1.40 0.05 1.92 1.62 0.20 0.26 2.00 -0.01 0.33 1.36
-0.26 -0.44 -1.04 -0.99 -0.17 -0.60 0.56 -0.35 -0.44 0.37
-2.03 -0.13 -5.47 -3.49 -2.59 -0.68 -2.65 -0.88 -0.79 -1.92
1.01 0.14 1.78 -0.07 0.18 0.10 0.37 -0.08 0.74 0.31
:
1.01 0.14 1.78 -0.07 0.18 0.10 0.37 -0.08 0.74 0.31
1.40 0.05 1.92 1.62 0.20 0.26 2.00 -0.01 0.33 1.36
-0.26 -0.44 -1.04 -0.99 -0.17 -0.60 0.56 -0.35 -0.44 0.37
-2.03 -0.13 -5.47 -3.49 -2.59 -0.68 -2.65 -0.88 -0.79 -1.92

-1.42 -2.02 1.76 -4.89 1.48 1.83 4.44 3.38 2.36 -3.87 2.39 -4.07
7.62 3.43 2.09 2.91 1.77 -3.56 -1.19 -1.23 5.34 0.35 -4.64 1.66
4.00 1.21 0.48 2.68 -0.78 -2.39 -2.11 -0.54 -1.78 1.00 -1.86 2.48
:
4.00 1.21 0.48 2.68 -0.78 -2.39 -2.11 -0.54 -1.78 1.00 -1.86 2.48
-1.42 -2.02 1.76 -4.89 1.48 1.83 4.44 3.38 2.36 -3.87 2.39 -4.07
7.62 3.43 2.09 2.91 1.77 -3.56 -1.19 -1.23 5.34 0.35 -4.64 1.66

0.26 -6.89 0.26 3.13 -3.54 3.14 0.26 3.91 3.00 0.39 -3.37
0.32 -7.55 0.31 -2.37 3.37 -2.23 0.30 -2.88 -2.21 0.03 3.21
0.10 -4.85 0.14 4.12 -4.98 4.00 0.15 4.92 3.86 0.34 -4.78
-0.15 5.50 -0.18 -3.97 4.73 -3.83 -0.19 -4.65 -3.70 -0.36 4.51
0.17 -3.62 0.14 -4.49 5.53 -4.39 0.14 -5.34 -4.18 -0.23 5.30
0.21 -6.58 0.20 2.89 -3.31 2.87 0.21 3.55 2.76 0.30 -3.11
:
0.21 -6.58 0.20 2.89 -3.31 2.87 0.21 3.55 2.76 0.30 -3.11
0.26 -6.89 0.26 3.13 -3.54 3.14 0.26 3.91 3.00 0.39 -3.37
0.32 -7.55 0.31 -2.37 3.37 -2.23 0.30 -2.88 -2.21 0.03 3.21
0.10 -4.85 0.14 4.12 -4.98 4.00 0.15 4.92 3.86 0.34 -4.78
-0.15 5.50 -0.18 -3.97 4.73 -3.83 -0.19 -4.65 -3.70 -0.36 4.51
0.17 -3.62 0.14 -4.49 5.53 -4.39 0.14 -5.34 -4.18 -0.23 5.30

-1.51 -1.15 -1.42 -1.02 -1.46 -1.10 -1.46 -1.54 -1.07 -0.89 -1.41 -1.37 -1.42 -1.10 -1.33 -1.50
-3.00 -4.36 5.25 -2.82 -3.73 -4.34 3.74 2.97 -2.09 3.96 3.76 -4.44 -3.71 -5.83 -2.93 2.98
-2.43 -3.40 3.97 -2.18 -2.98 -3.38 2.79 2.17 -1.63 3.09 2.82 -3.51 -2.96 -4.53 -2.34 2.20
-1.59 -1.43 -1.10 -1.27 -1.59 -1.40 -1.20 -1.29 -1.26 -0.82 -1.17 -1.57 -1.56 -1.47 -1.47 -1.26
2.79 4.45 -5.12 3.07 3.55 4.47 -3.70 -3.02 2.32 -3.37 -3.67 4.32 3.57 5.93 2.89 -2.99
:
2.79 4.45 -5.12 3.07 3.55 4.47 -3.70 -3.02 2.32 -3.37 -3.67 4.32 3.57 5.93 2.89 -2.99
-1.51 -1.15 -1.42 -1.02 -1.46 -1.10 -1.46 -1.54 -1.07 -0.89 -1.41 -1.37 -1.42 -1.10 -1.33 -1.50
-3.00 -4.36 5.25 -2.82 -3.73 -4.34 3.74 2.97 -2.09 3.96 3.76 -4.44 -3.71 -5.83 -2.93 2.98
-2.43 -3.40 3.97 -2.18 -2.98 -3.38 2.79 2.17 -1.63 3.09 2.82 -3.51 -2.96 -4.53 -2.34 2.20
-1.59 -1.43 -1.10 -1.27 -1.59 -1.40 -1.20 -1.29 -1.26 -0.82 -1.17 -1.57 -1.56 -1.47 -1.47 -1.26

1.11 4.82 1.81 0.09 -0.03 3.61 0.27 0.69 1.43
-0.09 0.02 -0.03 1.05 3.70 -0.03 -0.03 3.21 0.04
0.56 0.00 1.21 1.10 -0.08 3.34 1.00 0.62 1.93
0.99 5.10 1.30 -0.07 0.03 2.45 0.30 -0.02 1.14
0.12 6.92 1.03 0.00 1.58 -0.02 0.04 2.49 -0.01
1.07 4.38 -0.14 0.04 1.09 -0.01 0.54 0.07 0.15
-0.14 0.01 0.79 -0.06 0.06 1.69 0.77 0.01 1.71
0.00 0.01 0.05 2.91 2.38 0.00 0.00 4.76 0.01
:
0.00 0.01 0.05 2.91 2.38 0.00 0.00 4.76 0.01
1.11 4.82 1.81 0.09 -0.03 3.61 0.27 0.69 1.43
-0.09 0.02 -0.03 1.05 3.70 -0.03 -0.03 3.21 0.04
0.56 0.00 1.21 1.10 -0.08 3.34 1.00 0.62 1.93
0.99 5.10 1.30 -0.07 0.03 2.45 0.30 -0.02 1.14
0.12 6.92 1.03 0.00 1.58 -0.02 0.04 2.49 -0.01
1.07 4.38 -0.14 0.04 1.09 -0.01 0.54 0.07 0.15
-0.14 0.01 0.79 -0.06 0.06 1.69 0.77 0.01 1.71

5.67 2.16 1.83 5.00 -0.29 -2.12 2.29 4.58 -1.88 -2.11 1.02 -0.51 0.88 -1.91
5.67 2.16 1.83 5.00 -1.21 -2.06 -0.03 4.58 -2.01 -2.11 1.02 0.70 0.88 0.70
:
5.67 2.16 1.83 5.00 -1.21 -2.06 -0.03 4.58 -2.01 -2.11 1.02 0.70 0.88 0.70
5.67 2.16 1.83 5.00 -0.29 -2.12 2.29 4.58 -1.88 -2.11 1.02 -0.51 0.88 -1.91

4.59 5.38 3.11 -3.18 2.29 4.71 -5.71 4.05
3.86 -3.47 4.86 -4.68 -5.06 3.96 3.67 -4.34
:
3.86 -3.47 4.86 -4.68 -5.06 3.96 3.67 -4.34
4.59 5.38 3.11 -3.18 2.29 4.71 -5.71 4.05
---
-1.75 -0.91 1.18
5.90 1.06 -1.90
3.33 2.14 -2.58
:
-1.75 -0.91
5.90 1.06

-1.72 -0.01 -5.51 2.42 -5.83
-1.70 -0.01 -5.55 2.41 -5.78
:
-1.72 -0.01
-1.70 -0.01

2.93 0.20 1.10 -0.31
-0.28 0.15 6.99 -0.99
0.10 -0.25 -7.44 0.38
-0.73 0.09 -0.01 1.53
2.02 0.28 2.95 0.36
:
2.93 0.20
-0.28 0.15

-1.20 0.06
0.50 -0.25
-2.01 0.90
-5.52 0.04
:
-1.20 0.06
0.50 -0.25

2.14 5.30 1.01 -2.55 0.47
4.68 -2.79 -4.46 3.15 2.81
6.11 -3.85 -5.81 4.23 3.79
4.30 -2.65 -3.94 3.08 2.74
2.14 5.32 1.01 -2.56 0.50
:
2.14 5.30
4.68 -2.79

1.63 4.81 -1.81
0.70 -7.04 -5.55
1.96 -2.59 -5.91
:
1.63 4.81
0.70 -7.04
---
3.68 -0.56
-0.59 -2.71
6.32 4.00
1.41 3.87
:
3.68 -2.71

-1.37 -1.22
-1.34 -1.15
-5.52 -3.88
:
-1.37 -1.15

-0.70 -3.51 2.23 -6.63 3.84
-1.25 -1.42 1.55 -0.58 -3.97
0.44 -1.09 0.53 5.90 -6.77
:
-0.70 -1.42 0.53

-0.72 -5.42 -5.58 -0.65 4.15
0.53 7.06 7.27 0.46 -5.65
:
-0.72 7.06

2.66 0.50 -1.29
3.24 -5.62 -3.29
:
2.66 -5.62

-0.16 -0.95 -5.52
-0.70 -1.07 1.65
0.03 0.12 1.16
:
-0.16 -1.07 1.16

1.24 1.78 -1.30 1.57 1.59
-2.01 0.08 0.37 -3.32 1.52
-1.71 0.08 -3.40 5.49 -3.25
2.99 -0.21 3.07 -0.42 0.85
:
1.24 0.08 -3.40 -0.42

2.80 -3.42 2.49
0.05 0.62 -6.18
:
2.80 0.62

3.43 -6.62 -1.28 7.24
0.39 7.46 -3.19 -7.29
-4.66 -4.39 3.51 1.57
:
3.43 7.46 3.51
---
0.00 2.05 0.00 3.90
1.48 -5.53 -4.96 3.90
0.00 4.89 4.26 3.90
:
0.00 2.05
1.48 -5.53
0.00 4.89

-3.17 6.17 -4.58
0.28 -0.30 0.07
2.15 3.68 0.86
:
-3.17 6.17
0.28 -0.30
2.15 3.68

-4.13 3.46 3.10 5.43 0.89
1.12 -2.64 0.69 -0.42 0.10
-5.74 4.66 4.18 7.24 1.67
:
-4.13 3.46
1.12 -2.64
-5.74 4.66

-4.71 -6.56 1.30 -0.99
-2.10 0.11 3.14 0.82
4.61 5.96 -3.77 4.60
-0.26 3.83 1.37 -0.42
:
-4.71 -6.56
-2.10 0.11
4.61 5.96

-0.58 1.35 0.33 -0.47 -3.17
1.73 -2.97 2.99 1.64 -2.66
-0.05 -0.46 -0.32 -0.85 0.25
4.17 -7.24 6.13 4.20 -2.84
:
-0.58 1.35
1.73 -2.97
-0.05 -0.46

-1.19 4.34 -2.31 4.54 7.26
-3.15 2.38 -0.19 2.20 -1.49
-3.00 4.20 -3.36 2.71 5.78
:
-1.19 4.34
-3.15 2.38
-3.00 4.20
